Each row has a hidden stage along a path, written after it and counted from one end. A new block has a new path.
[  90  -90  377 -163  300  -57 -395 -179 -148  -48 -184  -36 -247 -215
  240 -160  -93 -117 -156 -235  -38  331   45  125   72 -263    1  -93
 -179   26  133   39 -296  364  -84   48  150 -150  -66   12 -189  -12
  143  174  103 -181 -143  196] => 33
[-55 -25  27 -40  96  25  -8 -21  -2 -28  -2  23   0 -17  20   8  65  -1
   7  -2  47   4 -55 -29 -38  40  52   6 -28 -43   9  75   2  84 -19 -14
  -9 -31   3 -29 -72  21  42 -19 -41  43 -29 -51] => 16
[ -39  -62  -84   16   10   42  -19    7   73  -91   14  -12  -44   67
  -28   21   39   55  108   34  -21  -58 -108  -73  -30   91  -15  -43
  -72   -4  -70    9   31  -28   -1  -24   54  -42   -7   46  -15   26
  -57  -39  -22  108  -69    8] => 28
[  50  -96  127 -118  221  -31 -197 -111  -51  -87   83  -33 -152  -94
   89  -21   47  -77  -44  -96  -34  108  -34   10    0  -50  -17   -6
 -162  -37  -52   72  -88  214  -79   40   19  -25  -28  -42 -183   32
  157   13 -107  -55 -104   17] => 26
[  37   28 -105  -12   63 -118   26  -64   75  -18   74   -2  -56  -31
   45   61   -6    9   38   11  -76    1  -70  -81  -49   62  -21  -54
  -63  -60  -56  -39  -38  -73  -36  -17   68  -50  -25  -32   53   -5
   18  -56   24  -42  -32   18] => 32
[  -1  -11   -8  -21   95   30   -7  -32   79   10   17   62  -18  -68
  -79   31   91  -28    9  -92    2  -54 -146   -9  -85  -43   28  -31
  -29  -94   44   90  -20   80    6    0   87  -87  -23   32  -27   11
   93  -24  -31  -21   -9  -55] => 15
[  11  -37  -82  -64   23  196   50 -116  236  259 -129 -177   68  -11
  135   28  176   50  151 -370   40 -153  -90  143  -64  -68 -137 -132
   30 -146  -48  155  159    2 -107   69   36 -209   86  273   60  -51
 -185    0  101  -10   15  -30] => 11
[  47  -60  -23  -20   -6   -4   66  -49   60   43   -2  -30   12  -28
   72   34   27   31   44   61  -37  -20  -16   31  -41   72  -60   -5
  -43   40    7  -75   52   49 -146   -9   -5   31   36    1   -1   48
   42   13  -52   13  -73  -16] => 33
[ -70   -4   27  -47   88  -38   14  -12  -51  -39   -6   65   31  -48
   35   14   56   48   -1    4   45    1  -16  -74  -39   39   83  -17
   -8 -109   19  109   23   21    6  -82  -40  -22  -13  -55  -44   45
  -34  -71   12   63  -25  -14] => 8
[ 155  -29   26  -35 -207   88   23  -18   26   55  -32   58  172  -12
  112   65  -24   31  194   63   -4 -124   22  137    8   42 -223   46
  -41   26  -84   68   86  181 -290  -86   27   48   91  -68  -38   99
  106    2   39   51  -79  138] => 7
[ -20  -43  -56   -6   63   32   14  -15   34  -28   28   21  -42   46
  -31   57   82    7   71    0    5  -36 -112  -64  -42   65   -5   -8
  -17  -14  -34   26   60    0   -4  -33   37  -11  -24  -20  -45   16
   14  -90  -34   78  -22  -31] => 20
[  43  -20  143  -87  -71  -85  -34   58  -38  -16   26  -31  286 -204
  264  -89 -156 -111 -270  216  134  102    3  189   95 -177 -199  -50
 -108   65  -78  -16  -60  269 -206  201    1  -34   90 -131 -287  290
  136  353 -126 -102 -241 -231] => 2
[  73    3   19  -55   34  -93   -2  -74   48   50   26  -21   14  -84
  136   52    0   -7  -28    7  -61   25  -71    8   11   61  -90  -67
  -36    7  -62  -11   73    8 -138   51  -43   26    6  -24  -65   47
   90    0  -23  -73 -104  -45] => 35
[ 103    5 -241  -29  -67  -67   62  -26  102   27  221 -141  -30   66
   14   43  -18 -126  130   28  -76 -114  -91   -5  -67   33 -197  -66
  -61  -44 -181  -94   22  -22 -162   63  142  -89  -10 -150   55  -60
   71 -128  -67  -30   29 -122] => 23
[ 108  144  -85   24   37  -18  127   29  -19    7  -31   47  199  -83
  -80  121  -57  115   19   70   32   30  -62  -59   65   71   61   73
   57   61   -9 -133  -18   52  -50   58  -44   66    2 -210   25   20
   95  -73   -3    1  -21 -120] => 13
[  83   87 -151   28  247 -233  125   11  -19   91   49   13 -142  -52
 -167  149   -2   -1   63 -112  -80   26  -90 -159  -41    7  126  -29
   74  -59   36 -252  -33 -184  167  -45   31  -19 -129 -166  191  -68
  -16 -195   53  -69   48   24] => 26
[ 194  -57  -27  -50 -203   58   14   -6   12  104   35  -65  184  -16
  131   40   -5  -11  192   64  -16 -133   47  159   -9  110 -240   58
  -69   43 -173  -20  152  165 -378  -16  -36   75  145 -116  -31   89
  117  -28  -69   45  -78   14] => 16
[-87 -45  -1 -21  53  10 153  -8  32   3  14  37   9 -22   5  16  56  -9
  25  67  39 -78  -6 -55 -12 -18  -8 -42  -4 -77  50  63  44  59   1 -55
 -61 -20 -55  -1 -39  50 -37  -5 -80  74 -65 -56] => 0
[ -27  -17   78  -40   38   -4  111  -24  -61  147 -126    7  -15   -4
   52   11   58  -28   90  -33   22  -37   32  -24    8   51   -1  -51
   98  -28   78   19  148   28  -76  -98 -113   20  -49  -75   19  -54
  -35 -138   29   76    3   -6] => 6
[ 102   -3    9  -15   70   -2   99 -121   28  139  -46  -13  -58  -76
  120   30   55  -80  -25   14  -13   68  -21    8  -59  -74 -105  -13
    2  -43   63  -68  -16  119 -148  -42  126  -44  -47  -59  -18   -1
  101  -24   27  -35   40  -43] => 6
[  42   41  106  -49   88  -84  -75  -15   27   24   34   -9  -87 -113
   34  -31  -26 -173   -2  -47  -40  -25 -110  -16   18  -86  -80 -122
  -61 -133  -74   90  -52  152  -37   50   20 -122  -93  -48  -90  -20
  165   44  -31  -93  -70  -42] => 4
[-47 -29 -22 -28  70  -2  61 -17  28  26   7  26  24 -10   3  37  75  -7
  26  -1  31 -39 -54 -32 -37  69  26  -4  -3 -18   7  40  71   8 -34 -12
 -48   1  10 -26 -29  25  16 -55 -66  43 -41 -76] => 20
[ -44  -53  -38    8   31    3   57   10  -46  -54  -22  232  -35   50
 -160   92   71   39   18   10   27  -12 -147  -61 -104  -54   62    2
   88   19  204   25   21  -39  100 -175  198    6  -89  -92    0   51
   12 -182   94   92   49   61] => 14
[ -63   40  -93   10   84  -51  -24  -46   98 -127   11   -4 -100   -7
   -2  -25  -48   41   67   10  -53    9  -52 -108  -63   34   85  -66
 -112  -92   10    7 -201  -17   50  -27  137 -168  -35   45  106  -67
  -45   22   69  -12  -20   75] => 33
[-44  -2 -10 -36  48 -22  63 -47  15  41 -26  72  11  22  68  63  46  -8
  62 -11  34 -15 -20 -21 -37  60   1   4  23 -14  30  69  39 -16 -34 -75
   2 -13   7 -43   3   5   3 -66  45  27 -11  45] => 18
[  42  -84  -31  -29  112  -84   54   31   13   50   68   57   44 -150
  -31   49   66   20  -93  -47   52  -13  -64   83 -157 -197   15    2
  -33 -132   94  -70  -56   59   50  -58  159  -83   21    1   -7  211
  -12  102   -5  -48  -26    0] => 6
[  58    0   18  -47  126   -3   29 -178   46   58  -28   63  -59 -108
   89   -3   34 -128 -132  -22   -4  139  -52   23  -68 -132  -53   -5
  -48   15  158    0 -142  156 -133   18  216  -83  -44  -60  -52  -24
  183   -5   -1 -109   27  -90] => 19
[ -84 -132 -126  108 -213  184  -78   13  135  187 -552 -140  240    2
  247 -162  100  280   82 -190   80  -43  -75  -20   24   93 -113 -297
  -25  -15  -99   63  369 -400 -124  -50   69 -201  169  462  114  150
 -736  -24  285  314 -159  -45] => 25
[ -75  -14   18  -48   63   16   98  -38   25   32   15   13    6  -11
   50   22   85  -30    3   20   39  -44  -49  -44  -23   23  -10  -46
   25  -79   19  103   79   58  -36  -20  -59  -21  -41  -29  -74    2
   22  -52  -52   46  -19 -103] => 5
[ 120  -18  160 -124 -218   34 -376 -143  161 -208   -1  140   99 -262
  105 -253 -234 -221  -73  -54 -106  -30  -63  256  -16 -298 -254 -166
 -382  -31   56  334 -427  448 -370  126  411 -319   69   85  -94   24
  333  276   12 -255 -214   82] => 31
[ -40  -59  -17  -15  142  -73  144   46  -25  114  -15   20  -11  -62
  -47   57   95   45   24  -63   57  -50    2    1 -117  -58  104   -1
   61 -124  113  -79   47  -24   96 -117  -14  -36  -13  -15   77   87
 -106  -17   13   37   14   26] => 6
[  24  -41  -73  -33   70  -65   68  -39  -10  203  -74  -83    8  -22
  115   39  111   11   37 -137   20   -7  -27  -13  -66   37  -38  -83
   66  -78  -31  -47  202 -152  -68  -55  -15  -37   22   -8   55   22
 -170 -151   70   45   23  -58] => 16
[  37  -15  -80  -50  159 -149  129 -147  -61   90   35   61 -150  -44
   73   85   90  -35  -14  -77  -56   63   -5 -150  -63  -84  -45  -89
   48 -143   80   -4   57 -120   -5 -173  102  -24 -156 -115   41  -22
  -85 -275   99   11   73   31] => 1
[  -8   -3  -51  -30   77    3   57  -22   32  -36   58   13   26  -10
  -38   53   27    0   34   27    9  -23  -56  -38    0   62   19   21
  -33   23  -11   -4    0   62  -43   38  -32   16   -6  -83  -35    2
   79  -51 -101   18  -54  -88] => 23
[ -51   58    2   87 -171   85  -34  109  -42 -225 -185  129  123   32
  -50  -95 -185  121  166  241   50  -22   36  -73   34   52   65   19
  -91   22   40   12 -220  140  -32 -141  151 -108    9  -74   77   22
  -71   74  143  179  -65  165] => 6
[  25  -89  -45   25   56  -61   69  -14   45   30  -54   68   -7 -104
  -27   -4    8   27  -52   42   -6   33  -16   41 -132  -90   37    1
  -67   11  173 -158 -103   16  -21  -74  183  -61   26   33   89  123
  -27   85    8  -14  -48   34] => 30
[ -93  -57   10   57 -152  123   21   41  -82  -41 -282  263   60  147
  -88   46   51  126   40   43   62    6 -212 -108   30    4  -37 -123
  192  142  197   94  235 -163   64 -200  184   35 -119  -27  -69   55
 -184 -276  246  266   -2   36] => 9
[ -48  113 -166   73  -41   66  110   74   11 -220  -48   45  171   36
 -126  -24 -186  116   42  249   81   56    7  -80   40   36  130   90
  -54  136   84 -169 -295  118    9   49  155  -77   13 -189   93  -27
    2   61   10   83  -19  -83] => 21
[ 149   71 -214  -72   84   45   -2 -193  151   25   96  -55   14  -63
   12   89   48   25   93 -257  -74  -29  -96   -5  -43  -83 -102  -47
  -81 -115  -66   80  -97   35 -133   67  203 -155   -9  -15   78 -109
   34 -173   63 -104   57  -29] => 19
[-58 -10  15 -42  75  25 108 -43  22  37   3  34   8 -15  29  42  87 -10
   6  12  43 -30 -48 -34 -35   9   7 -19  37 -63  53  76  57  69 -24 -33
 -33 -14 -39 -37 -59   6  35 -51 -33  39  -3 -77] => 6
[ -51  -35  -29    1  -47  -37  139  -59   52  145 -229   62   18   90
  233   92  -20  163  167  -35   27    9   99   60  -56   59  -27  -26
   90   48  137  -58   47 -185   -8 -220   70  -42   67  118  186   51
 -277   33  316   54  -21  359] => 36
[ 204  179 -162   85   92 -339  -32   29  220  157  124  -95 -238 -173
 -139   45  -72 -212   71 -138 -263 -124 -313 -141 -107  -21  -74 -268
  -56 -264 -189 -180  -65 -204   69   88  169 -245 -155   28  235 -124
  151  -34   59 -261    9  -48] => 36
[  -6  -41   40  -56   47  -29  -15  -13   23   23   23   67   55 -110
   15  -14   40  -59  -62  -30   42  -22  -63   74  -98  -85   -1  -20
  -49  -75   67   74  -40  118  -59   -8   88  -81   33  -17  -50   89
   90   56  -35  -48  -40  -53] => 14
[  88   80  -63    8  -34   24   49   24   31 -147   43   87  150   -2
  -92  127 -110  122   99  139  -20  -16  -73  -32  108  110  -10   83
  -37  154  -49  -76  -71  115  -70   67  -30  100    7 -167  -36   36
  161   -9  -51   14 -124    6] => 30
[  23   98 -203   -9   31  196   83  -75  206  -54   24  -49  100   19
  -80   73   20  126  164 -135   26  -98  -92   15  -41  -44   13   25
  -42  -82   -5   69 -180  134  -21   76  168 -187   30   48  102 -105
    2   -2   61  -13   59  -14] => 12
[  0 -36 -42 -19  39 -11  15 -24  53 -21  10  46  12 -67 -79 -11  21 -22
  23 -23 -25 -54 -64 -16 -47  -6  16 -39 -71 -17  54  16 -29  48 -59   4
  52 -51  -6 -14  24   7  42 -46 -73   2 -62 -64] => 25
[-34 -30 -47   4  25   5  67  -1  47   9 -31  23  18  -8 -41   5  26   0
  68  22   5 -56 -33 -32 -35  61  27 -16 -30   7  35 -15  17   8 -44 -22
  -2 -27   8 -13  43   0 -11 -39 -51  53 -51 -41] => 24
[ -23   58   26  -21   90 -119  -26  -31  -38   33  -49   74  -66  -32
   40   16   11  -71   16  -38  -14   32  -80 -110  -20   48   35  -81
   25  -82    0   69   20  -65   11  -72   26  -62  -70  -88    9  -48
   21 -131   88   -5    8   10] => 15
[ -85   -8   22  -28   28   -4   68   65  -14  -39   18   43  132  -20
   44   29   17   40  -48  122  114   -7  -45   13  -26   26   43   28
   14  -16    5   28   19   78   10    5  -42    0   42  -71 -105  130
   19   90  -45   53  -65  -90] => 9
[ -56   19   40  -71  352 -197  140   47 -126  221   -5  -88 -117  -26
   12  136  115   17   45 -200   66   29   22  -64  -38   39  198   -4
  187 -135   30 -138  142 -125  213  -67 -240   24  -64 -126   70  -23
 -119 -118   41  -18   53   30] => 10
[ 100   11  103 -126  304 -156  -14  -49 -102  170   52  -89 -109 -128
   88   96   62  -51   27 -240    6   62   34   46  -24  -74   51   11
   40 -143  -26  -61    4   99   25  -12 -111  -18  -33 -132  -13   -5
   71  -41   19 -129   10   82] => 9
[ -41   25  -57  -54   22   -5  137   42   35   51  114  -70   36   27
  -43   27   13  -80   76   27   45 -116  -38   35  -51   17   -2   -8
   49  -51    1  -21   12  112  -39   49  -40  -54   -9 -144   13  -59
   98  -28  -93  -12   31 -140] => 10
[  35  152 -141   -3   43   21  225  -15   54 -125  135   87  153  -17
 -121  161  -66   76   15  149   21  -25  -95 -119  111    2   -9   52
   37   42   -7  -28  -86  115    9   93  -27   56 -100 -225  -59   -8
  157  -73  -87   -4  -40 -159] => 1
[  -3  130  -69  -21   99   48  158   26  117  -18  -32  -18  163  -13
  -84  127 -120  137  119  -44   57  -32   -2   62  108   13   96   75
   36  123   57 -118 -172  125   66  154  -95  -27   37  -66   94  -50
   49  136   -2  -84  -93   30] => 30
[ -44  -39   18  -11   -2   -6   22   13   76  -23  -20   41   -3  -12
  -25   25   17   49   53   24  -31  -75 -103   -4  -31   67   16  -65
  -11    7   42   23   49    9   -6  -14  -24  -11   -7   64   -7   36
   21   27  -19   20  -97   15] => 36
[   7   11  -85  -18   29   28   55  -22   96  -78   75   -8   22   10
  -54   83   13   97   68   29  -43  -56 -115  -39   -2   85    8  -17
  -24   21  -21  -17    6   35  -25   51  -13   11  -15  -12  -16   -5
   62  -31  -56    9  -64  -49] => 35
[ -59   -5   68  -76  -17  -10   37 -106  -39  102  -79  -45   -8    0
  225  -72   50 -125  -39   37   22   38   -4  -47   20   57 -112 -131
   37  -38   -6  129  153   28 -200  -15  -46  -34  -46  -85 -105  -72
    2 -141    9   51    0 -170] => 7
[-15  -7   2 -61  57  -6  70 -63  16  62  35  22  18 -12  91  72 101 -12
  13 -18  26 -27 -63 -26 -36  40 -47 -26  35 -77 -24 102 116  24 -70 -35
 -37   6 -16 -51 -82  24  41 -91  -9  24  -2 -62] => 8
[  32 -117   58   15  -64  -82   86   18 -131  343 -399  -89  -81   41
  103  -44   28   76  244 -159  -63  -43  129    3    3  137  -15 -169
  171   62  134 -212  351 -260 -121 -243 -132   41  -12   29  267  -81
 -385 -268  228  173  -13  194] => 34
